(in the rows, 128 means zero)
Facts:
gotrir gapom:zafak groven begokla kludras skeri:migrol stegradrir stotro draflis:703
tukar klomir:flitrim skeri:bridragru trabri draflis:83
trura gapom:stevek fegro klomir:rudrom draflis:723
tabalom klomir:kepli skeri:trura draflis:83
felel skeri:nagrik losak draflis:685
zemem klomir:duti draflis:685
malotru klomir:tomilo skeri:zasim draflis:723
fulon skeri:skibun grekler draflis:723
drovo draflis:83
mebrastur draflis:723
vezun klomir:naklem skeri:vober draflis:723
klafes gapom:difostu nister skeri:sudren stuzas klotuk draflis:723
skibun draflis:723
pladel gapom:trafledil dasik repon klubom klotuk trunes klomir:griko skeri:volu draflis:703
lilor skeri:zozun kedruklas draflis:723
bizok klomir:stegradrir draflis:723
vate klomir:godo draflis:703
drifle skeri:zafak fulon vograpo draflis:723
bazisur gapom:stegradrir trumim lodron sadrir skobik skeri:tegrul resku skinu draflis:83
groven skeri:trura draflis:723
zokler klomir:femu skeri:stegradrir skobik draflis:83
zetrek klomir:dodrak skeri:sozonir bistobo brofe draflis:723
griskik klomir:vezun skeri:plidrok trura draflis:685
moril klomir:kubitra draflis:723
klotuk klomir:rista draflis:685
bridragru klomir:repon skeri:volu draflis:685
flelol gapom:garor repal vobram klomir:somim skeri:trafledil kluskan draflis:685
gretrur skeri:trura draflis:723
repon klomir:zokler skeri:tomilo draflis:703
plidrok klomir:trafis draflis:723
skamar klomir:plazo skeri:zasim draflis:685
klugrom gapom:repal movum klomir:pabro skeri:zasim stegradrir draflis:723
trarek klomir:fluplogil draflis:685
grekler gapom:rudrom farel troske skeri:tegrul trura draflis:703
drafla skeri:miflun draflis:703
stevek klomir:gori skeri:mugravum draflis:723
lurus gapom:mefla drovo bifupo klomir:trevir draflis:83
ruvak klomir:sudren skeri:trafledil draflis:703
femol klomir:flogrur skeri:stuzas difostu draflis:685
dugul gapom:zoskil zoskam drekes skeri:plidrok draflis:723
sadrir klomir:griskik draflis:723
fegro draflis:723
baske gapom:volu teston sadrir klomir:brameser skeri:nodom draflis:685
stofon skeri:zokler draflis:83
resku skeri:tegrul draflis:723
zasim klomir:vubru skeri:grekler trura draflis:723
troske klomir:teston skeri:vubru draflis:703
trulam gapom:godo stotro mifo skatipek losak klomir:gropum draflis:83
flatide klomir:lilor skeri:repal volu stidus draflis:685
trafledil klomir:romer skeri:flatide rutre kubitra piploze vograpo draflis:685
gamo klomir:drifle skeri:vograpo draflis:723
volu klomir:skuvodus draflis:685
zifu skeri:zoskil kubitra vograpo draflis:685
kedruklas gapom:lustun gropluk mebrastur teston skara gori pabro klomir:skozi draflis:723
vobram draflis:83
zafak klomir:gagak draflis:703
trabri klomir:dapumar skeri:lodron draflis:723
repal draflis:723
losak klomir:moril skeri:stidus pabro draflis:703
skuvodus gapom:felel femu sozonir patur skeri:zasim draflis:685
grodrak gapom:stuzas groven klubom klomir:flatide draflis:685
tafir klomir:bebal skeri:flogrur kleflem draflis:723
dapumar klomir:gefutrum skeri:klugrom volu grekler skinu draflis:723
godo klomir:mefla draflis:685
sobos skeri:vobram stidus draflis:685
skozi gapom:trarek togrom trumim gefluga skeri:grekler draflis:723
sutrim gapom:resku tabalom rudrin klomir:tafir skeri:stiplal draflis:723
stetik gapom:stuval bifupo draflis:685
farel klomir:vimam skeri:gretrur sudren draflis:723
skobik draflis:83
romer klomir:klubom skeri:zozun grekler trura draflis:723
plupul klomir:kosul draflis:83
stiplal gapom:floskik plapen kluskan draflis:685
kleflem skeri:zasim resku draflis:723
dasik skeri:flatide draflis:83
vograpo draflis:723
vober skeri:mugravum draflis:83
flezufo klomir:sobos draflis:685
begokla skeri:sudren draflis:685
kubitra klomir:meplomos skeri:trura plazo draflis:723
dador gapom:drubel fadel draflis:703
rako gapom:floskik repon skeri:biskul draflis:703
rutron skeri:fligas grekler draflis:83
gori skeri:bizok draflis:723
trafis gapom:skibun gropluk resku plazo skeri:zifu kluskan stidus draflis:723
sozonir skeri:migrol bizok draflis:723
difostu skeri:zasim grekler draflis:703
stuval klomir:zogra skeri:trunes draflis:703
brigel klomir:drovo draflis:723
tomilo skeri:vapas draflis:723
vimam gapom:lustun fligas klomir:flelol skeri:trarek lodron draflis:703
femu klomir:kuza skeri:plidrok skara bifupo draflis:83
garor klomir:bider skeri:duti kubitra malotru draflis:685
zoskil klomir:losak skeri:bizok losak draflis:703
gropak gapom:gefutrum tuzi tripu klomir:stofon draflis:723
vigrus klomir:petol skeri:sudren biskul bazisur draflis:83
bistok klomir:skeflus skeri:trefo draflis:685
gropum klomir:reflun skeri:skuvodus draflis:83
ziklik gapom:sozonir malotru klomir:gropak skeri:trura draflis:703
bistobo klomir:fegro draflis:703
togrom draflis:723
gefutrum skeri:reras draflis:83
devosu gapom:stuzas patur gefluga klomir:pituk skeri:vober kleflem draflis:723
flevik klomir:bizok draflis:723
klubom klomir:bridragru skeri:lodron draflis:685
buste klomir:grebu draflis:685
griko klomir:tuzi skeri:brofe draflis:703
rutre gapom:gropluk brameser fulon drifle klomir:skatipek skeri:vate lodron draflis:703
tegrul klomir:rofluk skeri:vograpo draflis:703
rista klomir:dasik skeri:plidrok klotuk draflis:723
gagak gapom:tegrul klomir:stefluskem skeri:repal skoler draflis:83
rudrom klomir:vifleplur skeri:stotro draflis:685
pebrak gapom:mefla sudren fadel zemem stevek reras skeri:vate draflis:703
petol klomir:vograpo draflis:703
plapen klomir:skamar skeri:repal trura draflis:723
grabrom klomir:mugravum draflis:723
drubel klomir:trarek skeri:difostu piploze reras dapumar draflis:703
patur skeri:grekler draflis:685
flogrur gapom:tivas patur tabalom klomir:stevutrur skeri:volu draflis:723
tivas klomir:lodron skeri:poste draflis:685
reras klomir:vober draflis:703
skeflus klomir:lufis skeri:trura draflis:83
fadel klomir:flezufo skeri:sudren nagrik vograpo draflis:703
stustin draflis:723
stefluskem klomir:stevek draflis:723
tripu skeri:klafes vograpo draflis:685
somim klomir:vate draflis:723
skara klomir:stotro skeri:fligas kubitra tegrul draflis:685
skoler klomir:kludras skeri:vograpo skinu draflis:723
pabro klomir:rudrin skeri:gobros tegrul draflis:83
zoskam draflis:83
floskik skeri:bedu draflis:703
poste gapom:skibun gropum groven bebal brofe skeri:bedu draflis:723
nodom gapom:lufis fegro trunes klomir:plusepler draflis:723
musken klomir:plupul skeri:lodron draflis:723
kleskor klomir:trulam skeri:sudren vapas fligas draflis:685
bedu gapom:plidrok stefluskem skeri:tegrul vograpo draflis:723
vapas klomir:fadel skeri:trura draflis:703
kludras klomir:ziklik draflis:723
nagrik draflis:703
gobros gapom:vobram stegradrir pituk tivas klomir:brigel draflis:685
stuzas klomir:bistok skeri:trura bedu draflis:723
stotro skeri:vober draflis:723
gotoston gapom:gefluga skeri:nagrik draflis:83
brameser klomir:felel draflis:685
lodron skeri:vograpo draflis:703
datrak gapom:brameser drubin roskasam klubom skeri:mugravum draflis:83
plazo klomir:difostu skeri:volu trura draflis:685
tuzi skeri:resku grekler trura bedu draflis:703
deveska klomir:togrom draflis:685
roskasam skeri:klotuk draflis:83
fluplogil klomir:gotoston skeri:skezi tivas draflis:703
stidus gapom:repal sobos dasik trabri petol draflis:723
sudren skeri:trura draflis:83
mifo klomir:skinu draflis:723
grebu gapom:vapas drovo kluskan grabrom skeri:repal losak draflis:723
gropluk klomir:grodrak skeri:fligas bizok draflis:723
zogra klomir:sozonir draflis:723
pituk klomir:grekler skeri:flezufo kubitra draflis:703
skezi gapom:sudren stuval skara malotru vograpo klomir:trefo skeri:gobros draflis:723
trubas gapom:tomilo nagrik nister tabalom draflis:685
guder klomir:farel skeri:stiplal lufis vigrus draflis:685
vifleplur draflis:723
lufis klomir:trunes draflis:83
dodrak gapom:kuza sobos vobram zoskam zemem nister draflis:723
vubru gapom:kepli stevek klomir:zapla skeri:gretrur ruvak vimam resku draflis:703
duti skeri:fligas draflis:685
migrol gapom:tegrul flevik buste klotuk skeri:trura pabro draflis:723
gefluga klomir:trura draflis:723
droli gapom:stuzas klomir:gropluk draflis:685
lustun klomir:stustin draflis:703
fligas skeri:zasim grekler draflis:723
piploze klomir:dugul draflis:703
kluskan klomir:reras draflis:685
meplomos skeri:vograpo draflis:723
bider gapom:mugravum flatide meplomos repon mifo klomir:kleflem skeri:duti draflis:723
skinu klomir:miflun skeri:lufis draflis:685
zapla gapom:drubin meplomos rudrin skeri:nodom draflis:723
rudrin klomir:zafak skeri:trafis zoskam draflis:685
trefo gapom:lilor petol klomir:poste skeri:plazo vograpo draflis:685
trumim klomir:zoskil skeri:vate rutron draflis:723
rofluk klomir:kedruklas draflis:685
trufuzol klomir:drekes skeri:vober trura draflis:685
feke klomir:skibun skeri:kluskan draflis:723
brofe draflis:723
kepli klomir:roskasam draflis:703
mugravum draflis:703
miflun skeri:trura draflis:685
stevutrur klomir:sadrir skeri:miflun draflis:703
reflun draflis:723
plostebal klomir:skoler draflis:83
flekofis gapom:bizok skobik skoler skeri:grabrom draflis:723
drekes klomir:klugrom draflis:723
zozun klomir:kluskan skeri:kleflem pabro draflis:703
biskul skeri:romer draflis:685
kosul skeri:togrom biskul bedu draflis:723
kuza klomir:tukar draflis:723
mefla skeri:rudrom bazisur draflis:685
flitrim draflis:83
movum klomir:tivas skeri:stustin stiplal rutre draflis:83
bifupo skeri:migrol stuzas draflis:685
stagas gapom:piploze draflis:83
stegradrir skeri:sudren trura draflis:685
trunes klomir:pladel skeri:drubel draflis:723
nister klomir:grabrom skeri:flelol draflis:723
teston skeri:volu draflis:723
plusepler gapom:repal stuzas gefluga klomir:zemem draflis:723
bebal klomir:fligas skeri:teston draflis:723
skatipek klomir:dador skeri:plostebal draflis:83
naklem klomir:skezi skeri:bedu draflis:703
drubin klomir:vigrus skeri:drubel draflis:685
trevir gapom:tivas klomir:trafledil skeri:rako draflis:83

Known rows:
[126 134 116 126 126 117 129 152 121 136 126 137 111 129 122 126 130 119
 136 124 125 132 115 128 127 146 143 127 111 139 129 126 143 114 129 115
 118 124 136 114 133 131]: flatide
[118 123 125 123 114 127 122 139 110 142 130 130 134 135 138 118 132 130
 137 120 123 125 122 129 123 142 134 128 118 145 135 124 128 112 127 124
 133 121 132 126 118 138]: trunes
[130 141 129 139 127 137 141 103 138 117 132 118 130 139 139 126 115 121
 109 140 151 120 124 129 130 105 129 134 152 127 124 133 135 129  98 143
 160 116 138 109 122 115]: stotro
[130 138 119 129 138 136 143 109 120 119 119 123 114 131 126 128 116 120
 119 138 143 126 140 128 141 125 120 129 144 104 121 124 116 135  86 128
 142 126 138 106 133 120]: miflun
[119 126 132 128 115 121 122 141 118 141 137 132 130 127 139 114 129 129
 134 128 122 128 122 128 128 140 135 126 117 138 132 130 147 117 134 134
 130 128 126 137 124 141]: bebal
[133 127 129 129 127 137 118 119 123 122 135 130 126 132 122 139 137 138
 125 106 124 120 130 120 119 127 138 126 134 134 129 138 139 135 120 127
 123 120 122 150 142 117]: deveska
[132 116 122 121 131 133 114 139  99 139 124 137 111 114 126 130 135 139
 132 106 113 134 142 120 131 150 131 122 110 120 127 125 125 131 133 114
 105 135 122 135 135 137]: flelol
[114 125 129 126 117 125 122 131 123 132 128 132 142 134 132 115 127 126
 142 131 135 123 135 134 127 141 125 131 129 136 132 126 129 114 109 131
 150 124 132 128 113 136]: malotru
[134 120 122 123 140 122 116 137 133 126 117 140 129 110 113 146 137 140
 130 120 114 141 115 123 129 136 129 125 103 126 126 121 117 125 171 100
  96 142 119 129 128 134]: vimam
[103 121 125 131 110 122 112 172 127 163 123 141 150 132 141 116 147 141
 133 135 179 131 141 123 118 115 131 125 120 148 136 120 118 117 181 103
  99 128 124  82 130 104]: pabro
[135 112 120 119 137 129 118 108 110 114 120 127  84 110 136 135 129 133
 111 102  88 148  93 126 137 141 134 132  91 127 136 116 126 107 132  98
 131 136 134  99 100 151]: skezi
[147 148 117 140 135 125 148 146 110 129 138 124  98 129 131 122 112 106
 119 137 125 127 114 126 141 120 137 121 139 119 123 137 158 139 112 144
 116 125 137 111 147 132]: sobos
[114 118 137 125 121 114 117 131 143 130 125 133 145 124 123 117 137 134
 144 132 120 134 143 138 125 134 117 129 123 136 136 124 137 122 156 120
 134 139 122 131 122 138]: vigrus
[152 129 127 128 127 135 140 118  97 143 130 109 107 133 154 126 119 128
 118 126 125 122 130 126 138 120 129 126 136 112 120 125 109 147 106 153
 123 121 128 121 127 134]: stustin
[140 126 123 134 138 136 140 119  95 125 124 117  91 112 148 135 115 124
 114 128 125 135 132 127 142 116 124 128 128 101 119 123 115 138 112 133
 124 136 134  97 121 137]: poste
[108 128 129 136 119 117 120 150 127 128 136 142 128 127 128 116 131 123
 138 132 132 135 114 131 122 138 133 130 114 136 133 128 149 109 146 120
 140 132 133 121 125 137]: gropluk
[128 135 130 132 123 133 144 112 112 128 132 120 129 138 146 115 112 124
 132 142 136 118 137 134 139 121 119 128 155 123 126 128 127 135  88 154
 155 125 135 117 124 130]: tomilo
[141 126 131 132 138 124 138 120 129 125 122 118 113 112 137 130 124 124
 116 140 132 136 145 133 139 104 117 128 131 105 124 123 113 145 143 136
 121 138 127 106 127 131]: bazisur
[119 127 128 115 142 123 122 107 158 100 113 137 115 118  94 125 124 130
 118 120  85 149  82 123 138 147 123 134 117 147 141 120 140 100 135  83
 136 140 136 115 106 135]: stevutrur
[139 118 142 129 121 127 113 117 155 133 134 124 144 130 130 137 145 141
 123 115 121 126 128 131 115 113 126 129 124 145 134 134 134 132 161 128
 122 122 118 142 121 125]: plupul

Rows:
No name comes twice in this set of rows, the named rows included.
[142 129 137 135 134 136 136  93 162 112 121 113 138 134 134 134 126 126
 109 142 145 125 133 134 128  91 115 136 145 126 126 127 118 136 118 132
 149 123 131 109 121 106] -> vober
[131 146 127 128 128 125 147 133 106 131 135 125 117 139 126 107 111 115
 132 142 127 124 130 128 144 132 126 122 164 116 128 135 151 141  75 148
 133 131 135 120 150 139] -> tripu
[ 94 128 130 135 125 136 115 130 133 109 130 151 147 124 111 133 132 132
 130 127 143 132 150 122 124 139 124 128 136 130 130 131 147 121 127 104
 141 135 127 125 137 113] -> trufuzol
[109 128 116 122 117 127 111 167 124 158 118 147 167 139 127 124 145 148
 133 129 180 129 129 110 121 128 134 124 119 156 134 122 102 120 168  94
  85 126 124  97 138  94] -> zafak
[135 129 138 128 127 127 139 113 135 129 126 119 125 125 139 113 120 126
 122 149 126 129 147 136 138 111 110 127 148 118 128 126 126 141 121 145
 136 135 128 118 127 134] -> rutron
[154 138 135 137 131 124 141 118 159 124 136 110 127 137 131 135 124 118
 103 138 132 124 105 128 125  88 131 128 137 142 128 138 151 136 149 145
 127 120 131 112 126 115] -> drovo
[127 123 118 126 131 128 120 127 126 123 116 133 120 127 120 134 132 129
 130 118 140 132 135 126 122 142 132 132 112 127 126 121 115 118 109 107
 128 122 132 127 126 116] -> flezufo
[133 131 121 114 127 115 124 146 139 146 116 132 146 133 119 120 132 129
 148 125 116 130 104 128 126 145 134 126 108 149 134 121 118 113 150 117
 109 127 128 145 127 134] -> losak
[101 133 118 139 112 131 111 188  90 161 142 155 137 135 135 128 145 143
 128 122 172 130 140 107 123 129 145 115 132 146 134 135 141 128 162 108
  85 126 123  95 156 106] -> rudrin
[133 128 123 124 139 126 122 123 152 119 115 130 146 128 108 143 135 133
 125 123 127 135 113 123 121 129 130 132 108 138 127 122 110 122 156 104
 115 127 125 140 118 116] -> bistobo
[123 133 134 135 123 136 140 126  95 128 140 125 111 124 148 114 114 121
 122 141 119 125 142 128 143 122 117 121 155 109 125 134 134 147 112 154
 133 138 129 116 134 145] -> kosul
[125 148 134 123 134 118 145 133 130 122 132 130 137 134 116 110 109 119
 135 158 118 128 116 127 147 129 119 121 169 125 131 132 144 140 106 145
 128 140 131 122 145 135] -> tuzi
[114 124 124 122 124 128 121 138 112 134 126 139 121 124 123 123 132 130
 140 118 117 133 143 125 131 150 128 124 122 127 132 129 134 123 122 118
 123 134 125 137 137 137] -> bistok
[131 130 119 135 141 141 135 107 108 114 119 126 110 119 127 132 116 127
 114 134 137 132 149 124 139 124 115 127 142  99 119 127 112 146  88 126
 136 136 132 116 138 120] -> skuvodus

The same nodes again, as new rows of numbers:
Known rows:
[ 81 136  78 146 102 143 156 107 143 122 138 121  75 121 111 123 105 175
 138 122 140 149 139 147  83 165 139 159 107 142]: plazo
[ 93 140  69 147 120 134 147 101 131 138 147 107  81 131 106 139 109 146
 128 136 131 142 151 146 102 172 123 169 112 156]: fadel
[ 78 141  61 131 127 160 158 112 132 142 129 105  71 130 116 140 121 141
 139 114 129 145 151 154  94 180 114 153 123 160]: stuval
[ 91 132  69 164 110 125 137 124 141 134 143 117  79 132 114 125 139 143
 142 121 128 131 136 146  73 160 117 147 112 149]: somim
[ 85 146  66 130 114 116 150 124 144 132 137 103  92 113 101 129 114 152
 142 117 121 145 167 139 105 172 121 157 114 177]: rako
[ 90 149  78 154  98  86 140 121 147 115 148 107 104 104  90 116 113 150
 142 127 121 132 151 140  84 152 130 160 108 165]: dugul
[ 72 143  65 132 116 164 171 107 134 138 135 107  74 126 113 140 123 136
 138 116 129 136 149 150  92 172 116 147 114 155]: skara
[ 74 144  64 137 122 166 160 111 131 140 140 107  79 132 118 138 126 139
 145 117 131 137 145 157  84 170 108 155 126 161]: movum
[ 75 139  65 132 118 170 168 108 141 141 133 109  71 129 114 138 133 138
 146 116 131 135 144 152  90 176 110 149 118 157]: guder
[ 80 139  68 154 107 130 149 112 131 125 137 107  80 123 100 133 123 142
 133 124 125 130 140 150  78 158 124 147 107 150]: bebal
[ 89 136  66 164 110 123 138 125 139 133 145 118  80 132 120 126 134 142
 140 119 127 130 139 148  73 158 116 145 110 146]: grabrom
[ 80 140  63 133 125 159 158 112 130 143 129 106  72 130 117 140 120 141
 137 114 131 143 151 155  92 181 113 151 122 158]: troske
[ 82 138  62 145 116 158 158 122 143 149 142 118  73 136 137 131 137 141
 146 111 131 133 146 149  85 173 106 144 117 152]: deveska
[ 81 141  83 144  85  84 149 117 142 117 138  92 102  91  88 126 116 158
 140 114 137 135 166 135  72 175 127 148 104 169]: skuvodus
[ 91 134  67 157 111 124 139 122 134 140 151 110  83 133 127 131 130 151
 139 119 136 141 146 144  74 168 112 155 112 156]: skobik
[ 73 131  47 148 104 142 166 125 170 142 135 117  79 142 121 125 126 156
 171 105 133 117 168 146 100 179  88 135 123 179]: droli
[ 90 135  81 163  98 103 132 108 123 122 153  99  95 115  94 137 117 159
 126 134 140 146 149 137  73 163 130 164 102 157]: stofon
[ 82 138  70 146 111 134 150 107 128 128 145 102  82 123 104 139 118 150
 133 124 133 142 147 147  80 166 122 159 110 157]: vigrus
[ 88 138  76 145 117 131 146 107 128 137 138 104  82 122 108 137 112 147
 131 124 139 143 150 150  85 178 121 161 116 154]: pituk
[ 93 139  74 169 101 102 137 101 131 121 157 106  90 123  88 132 112 145
 122 144 127 129 141 143  86 151 135 160  96 149]: drifle

Rows:
No name comes twice in this set of rows, the named rows included.
[ 62 126  51 153 109 175 171 102 156 116 119 123  55 147 101 125 100 172
 158 115 132 119 138 162  91 165 116 141 115 155] -> stuzas
[ 77 140  67 148 108 130 147 114 130 124 137 104  78 117  98 135 127 139
 134 121 123 133 142 148  76 160 125 144 107 153] -> gropluk
[ 85 141  70 135 113 117 146 126 149 130 132 104  92 112  95 129 118 156
 148 120 123 147 168 136 103 173 124 160 115 180] -> pladel
[ 81 139  73 152 109 131 147 113 135 124 137 106  81 120  92 134 127 140
 136 127 123 133 139 147  80 159 127 148 109 155] -> trunes
[ 86 139  89 162  92 108 138 106 123 126 147  99  98 106  90 139 120 155
 124 133 138 143 156 133  72 167 130 153 100 153] -> duti
[ 84 143  65 135 111 113 151 122 146 131 133 103  88 114 102 128 109 157
 144 118 128 143 168 142 100 174 121 158 115 175] -> gotrir
[ 75 147  68 139 106 121 159 123 159 110 132 120  82 113 102 107 103 171
 154 114 119 138 144 149  94 153 139 158 111 160] -> migrol
[ 72 143  65 133 116 166 169 107 137 139 134 108  73 125 116 138 126 141
 143 115 131 138 146 152  86 174 113 146 118 154] -> kleskor
[ 89 140  52 131 135 160 168  92 140 148 147 107  67 145 111 141 108 128
 130 136 126 134 148 157 124 171 118 172 116 158] -> tegrul
[ 89 140  63 151 116 132 155  98 137 129 150 107  79 134  94 133 117 131
 130 139 123 123 137 151  98 154 125 163 104 151] -> skoler

The same nodes again, as new rows of numbers:
Known rows:
[155 146 128 115 120 114 139 136 119 130 150 117 113 135]: bifupo
[127 116 164  97  99 136 123 109 106 164  95 105 163  72]: trefo
[131 126 102 120 121 110 146 119 159  97 171 131 154 146]: volu
[ 82 115 176 151 135 155 133 113 122 130 113 133 142 111]: pladel
[138 133 124 117 128 137 163 136 139 106 152 118 160 141]: troske
[132 137 132 112 125 126 172 141 138 107 154 116 157 157]: drubel
[126 127 141 166  98 181 141 118 167 159  93 168 118 114]: migrol
[122 136 164 142 136 119 140 164 143 130 132 114 116 138]: dapumar
[153 145 142 125 133 130 123 156 120 128 131 103 127 115]: resku
[124 133 143 132 129 117 131 146 134 132 127 113 123 127]: tafir
[120 155 161 119 122 116 126 128 135 152 134 133 138 120]: vezun
[119 140  97 125 115 111 133 133 161 106 163 142 165 128]: plidrok
[128 132 151 129 128 120 102 134 100 156 120 117 101 115]: kosul
[ 92 122 161 158 129 134 103 122 105 151 117 128 102 101]: zapla
[150 145 137 121 123 136  98 136  81 158 120  96 106  79]: drifle
[143 130 115 108  82 143 156 145 127 128 121  75 191  77]: gamo
[129 128  92 100 152 107 111 118 127 115 125 137 138 151]: zoskam
[131 156 134 130 153 136 130 134 119 116 125 120 132 133]: gropum
[134 134  95 101 155 108 112 114 121 115 131 139 138 151]: skobik
[111 112 145 126 147 127 110 113  94 152  81 122 114 130]: gotoston

Rows:
No name comes twice in this set of rows, the named rows included.
[135 141 107 119 131 112 113 114 125 112 166 141 122 129] -> kluskan
[135 146 136 130 150 123 107 121  90 146 116 123 100 134] -> gefutrum
[123 130 138 120 111 118 156 128 159 107 143 122 167 129] -> guder
[144 156 152 127 132  97 172 183 169 104 158 107 134 170] -> malotru
[181 152 110 106 118 185 132 151 207 125 109 147 161 129] -> stuzas
[124 129 176 136 140 114 146 151 141 114 133 123 110 150] -> skamar
[130 133 122 106 146 133 143 138 149 102 122 116 173 147] -> movum
[131 147 133 129 136 130 116 144 132 122 137 119 127 116] -> bebal
[150 167 149 100 133  96 120 137 129 148 138 133 127 124] -> stevek
[ 97 103 186 147 144 108 119 145 124 162  82 132  88 149] -> skozi
[158 127 129 103 106 135 126 131 105 128 127  86 146  90] -> tripu
[166 114 127  70 115 138 114 130  54 166  85  69 132  86] -> lodron
[202 177 107 134 106 171 138 101 131 187  84 167  64 161] -> sudren

